Below is a small trained network, with its code and all its weights. Each question gives an input and a class and asks what happens when units are switched off, that is, made to give their printed mean instead of their output.

import numpy as np


def w(rows, s, z=0):
    codes = np.array(rows[::2]) - 128.0
    scale = np.full(codes.shape[1], s)
    scale[-1] = z or s
    return codes * scale


def norm(h):
    return h / np.sqrt((h * h).mean(-1, keepdims=True) + 1e-5)


def f(y):
    return y / 2 * (1 + np.tanh(0.7978845608 * (y + 0.044715 * y**3)))


def log_softmax(a):
    a = a - a.max(-1, keepdims=True)
    return a - np.log(np.exp(a).sum(-1, keepdims=True))


def net(x, mask):
    res = np.array(x, float).reshape(1, 6) / 4 @ E
    u = 0
    for l in range(4):
        y = f(norm(res) @ A[l][:, :-1].T + A[l][:, -1])
        res = res + np.where(mask[u : u + 6], y, B[l][:, -1]) @ B[l][:, :-1]
        u += 6
    return log_softmax(norm(res)[-1] @ U[:, :-1].T + U[:, -1])


A, B = {}, {}
E = w([
[129,94,87,214,90,121,107,147,89,132],'x0',
[91,193,101,158,114,178,135,1,211,105],'x1',
[151,45,35,111,134,142,159,117,85,111],'x2',
[115,224,134,106,63,101,119,133,155,114],'x3',
[231,107,172,211,56,131,86,147,148,126],'x4',
[163,94,118,180,172,130,65,138,222,144],'x5',
],0.015)
A[0] = w([
[79,119,67,131,208,207,89,37,254,201,44],'0.n1',
[89,220,184,155,55,127,118,136,246,107,42],'0.n2',
[232,48,112,170,177,80,169,132,103,142,63],'0.n3',
[77,115,61,152,164,160,95,28,198,142,2],'0.n4',
[146,112,22,213,17,168,139,51,71,133,21],'0.n5',
[161,102,150,54,201,179,144,168,115,124,30],'0.n6',
],0.0064,0.008)
B[0] = w([
[115,86,159,85,93,112,147,131,187,3,253],'0.n1',
[160,200,97,94,146,53,68,76,113,205,233],'0.n2',
[112,192,161,132,149,140,45,161,126,170,198],'0.n3',
[124,83,99,123,159,199,172,112,124,38,164],'0.n4',
[130,175,132,203,120,172,144,108,37,131,190],'0.n5',
[155,147,124,163,105,202,177,105,72,175,128],'0.n6',
],0.011,0.0034)
A[1] = w([
[97,127,80,179,120,158,156,89,137,134,79],'1.n1',
[94,119,129,150,157,176,150,77,193,92,10],'1.n2',
[154,91,131,83,218,233,156,76,155,144,11],'1.n3',
[76,73,68,65,139,92,176,172,68,187,1],'1.n4',
[11,164,193,96,139,126,84,111,107,168,44],'1.n5',
[148,90,167,70,118,87,208,125,82,79,19],'1.n6',
],0.011,0.0059)
B[1] = w([
[122,93,170,150,105,117,149,62,113,76,167],'1.n1',
[69,107,86,134,145,101,113,124,210,112,198],'1.n2',
[133,98,145,124,153,94,206,115,153,197,211],'1.n3',
[209,114,101,79,188,122,106,100,83,51,253],'1.n4',
[80,167,115,157,143,83,186,197,138,128,206],'1.n5',
[160,139,169,104,138,246,141,145,116,127,187],'1.n6',
],0.013,0.0054)
A[2] = w([
[179,66,167,153,105,153,84,170,88,171,14],'2.n1',
[202,37,134,254,159,62,78,192,129,171,2],'2.n2',
[142,155,73,42,155,109,90,67,57,136,39],'2.n3',
[115,72,72,121,78,37,120,99,115,139,44],'2.n4',
[199,39,144,253,158,151,70,227,165,129,33],'2.n5',
[66,161,186,130,80,154,92,110,148,156,13],'2.n6',
],0.0085,0.0057)
B[2] = w([
[80,94,131,105,129,149,135,161,186,95,183],'2.n1',
[121,40,157,130,59,167,88,158,150,150,240],'2.n2',
[124,138,129,181,185,155,77,225,132,78,183],'2.n3',
[119,147,150,157,128,155,98,128,148,112,114],'2.n4',
[93,58,110,111,9,85,101,193,175,130,254],'2.n5',
[154,133,46,81,145,77,132,117,86,119,132],'2.n6',
],0.011,0.0051)
A[3] = w([
[128,119,51,68,110,107,107,106,45,158,100],'3.n1',
[217,226,85,175,63,159,3,60,232,158,7],'3.n2',
[105,194,108,144,192,120,180,87,116,126,200],'3.n3',
[116,121,45,254,72,198,147,91,54,145,2],'3.n4',
[146,221,246,140,146,183,168,182,153,64,48],'3.n5',
[60,100,64,150,194,160,80,71,227,93,12],'3.n6',
],0.0089,0.0057)
B[3] = w([
[88,132,154,144,166,155,92,138,129,36,164],'3.n1',
[254,115,106,121,200,96,155,85,84,141,222],'3.n2',
[116,41,103,179,90,107,29,172,147,180,254],'3.n3',
[66,130,140,245,114,139,148,120,28,91,175],'3.n4',
[91,183,133,123,68,173,90,68,160,135,167],'3.n5',
[85,99,78,82,113,119,212,88,214,75,211],'3.n6',
],0.011,0.0056)
U = w([
[252,175,133,140,101,90,97,85,156,155,118],'0',
[51,218,139,111,114,70,106,169,137,177,65],'1',
[155,46,152,141,63,147,70,186,151,145,193],'2',
[79,86,79,123,139,112,159,71,208,100,183],'3',
[151,101,79,87,204,162,125,184,54,67,208],'4',
[156,170,195,74,78,206,137,155,82,135,2],'5',
[111,117,103,214,76,149,132,86,63,87,132],'6',
[165,78,152,99,192,140,176,137,126,228,32],'7',
],0.024,0.0054)

Each question gives the input, the list of numbers given to net, and the class t.
The units are the neurons (one row each of A and B). Each row of codes is followed by its name. A weight is (code - 128) times the scale printed after its matrix; where a second scale follows, it is the last column's (A, B and U).
mask holds one flag per neuron, layer by layer. A switched-off neuron (its flag False) gives its mean, the last column of its row in B, instead of its output. The means were averaged over made-up inputs and are rounded, as every weight is.
A unit's drop is (log p(t) with every unit on - log p(t) with that unit switched off) / (log p(t) with every unit on - log p(t) with every unit switched off).
The circuit of an input: a set's keep is (log p(t) with only the set's units on - log p(t) with every unit switched off) / (log p(t) with every unit on - log p(t) with every unit switched off). Starting from the 12 units with the biggest drops (on a tie, the unit counted first), units are removed one at a time, each time the one whose removal leaves the highest keep (on an exact tie, the one counted first), for as long as the keep stays at least 0.8.
circuit, biggest first: the units of the circuit, biggest drop first
unit that matters most: the unit with the biggest drop
top k neurons: the k neurons with the biggest drops, biggest first
k most important neurons of layer l: the k neurons of layer l with the biggest drops, biggest first
drop when u is switched off: that unit's drop, to one decimal
input [-3,-1,-1,4,1,-1], class 1: circuit, biggest first : (1.n5)
input [3,-2,4,8,1,-8], class 5: top 2 neurons : (1.n6; 0.n2)
input [1,5,6,3,-7,-6], class 4: circuit, biggest first : (1.n4; 2.n3)
input [-2,-6,-5,0,4,-4], class 5: top 2 neurons : (3.n3; 1.n6)
input [3,-5,8,8,7,-8], class 6: top 2 neurons : (0.n5; 3.n4)
input [2,6,4,-5,0,-3], class 6: 2 most important neurons of layer 2 : (2.n1; 2.n5)
input [-5,-8,-2,-6,-2,6], class 2: 2 most important neurons of layer 2 : (2.n5; 2.n2)
input [1,1,-7,8,-3,6], class 0: top 2 neurons : (3.n2; 0.n2)
input [-3,2,4,0,3,-4], class 6: 2 most important neurons of layer 0 : (0.n5; 0.n1)
input [-3,3,2,3,1,-6], class 5: 3 most important neurons of layer 0 : (0.n3; 0.n2; 0.n5)
input [7,8,-5,-1,3,3], class 0: 2 most important neurons of layer 3 : (3.n2; 3.n1)
input [1,-1,8,6,2,-4], class 6: top 2 neurons : (0.n5; 3.n4)
input [-2,-7,4,0,5,-5], class 4: top 2 neurons : (1.n4; 3.n3)
input [6,2,-5,6,8,4], class 0: top neuron : (3.n2)
input [8,-4,-8,-2,-6,-7], class 4: top 2 neurons : (1.n4; 0.n3)
input [-7,-8,0,8,-3,7], class 1: 2 most important neurons of layer 3 : (3.n2; 3.n5)
input [2,-2,-4,8,3,-2], class 0: drop when 3.n2 is switched off : 0.4
input [-2,1,4,5,-6,-5], class 4: drop when 1.n4 is switched off : 0.1
input [0,0,6,8,3,4], class 0: drop when 3.n2 is switched off : 0.4
input [0,5,5,4,-5,-8], class 4: drop when 1.n4 is switched off : 0.2
input [-1,0,-3,-2,8,-7], class 5: unit that matters most : 3.n3
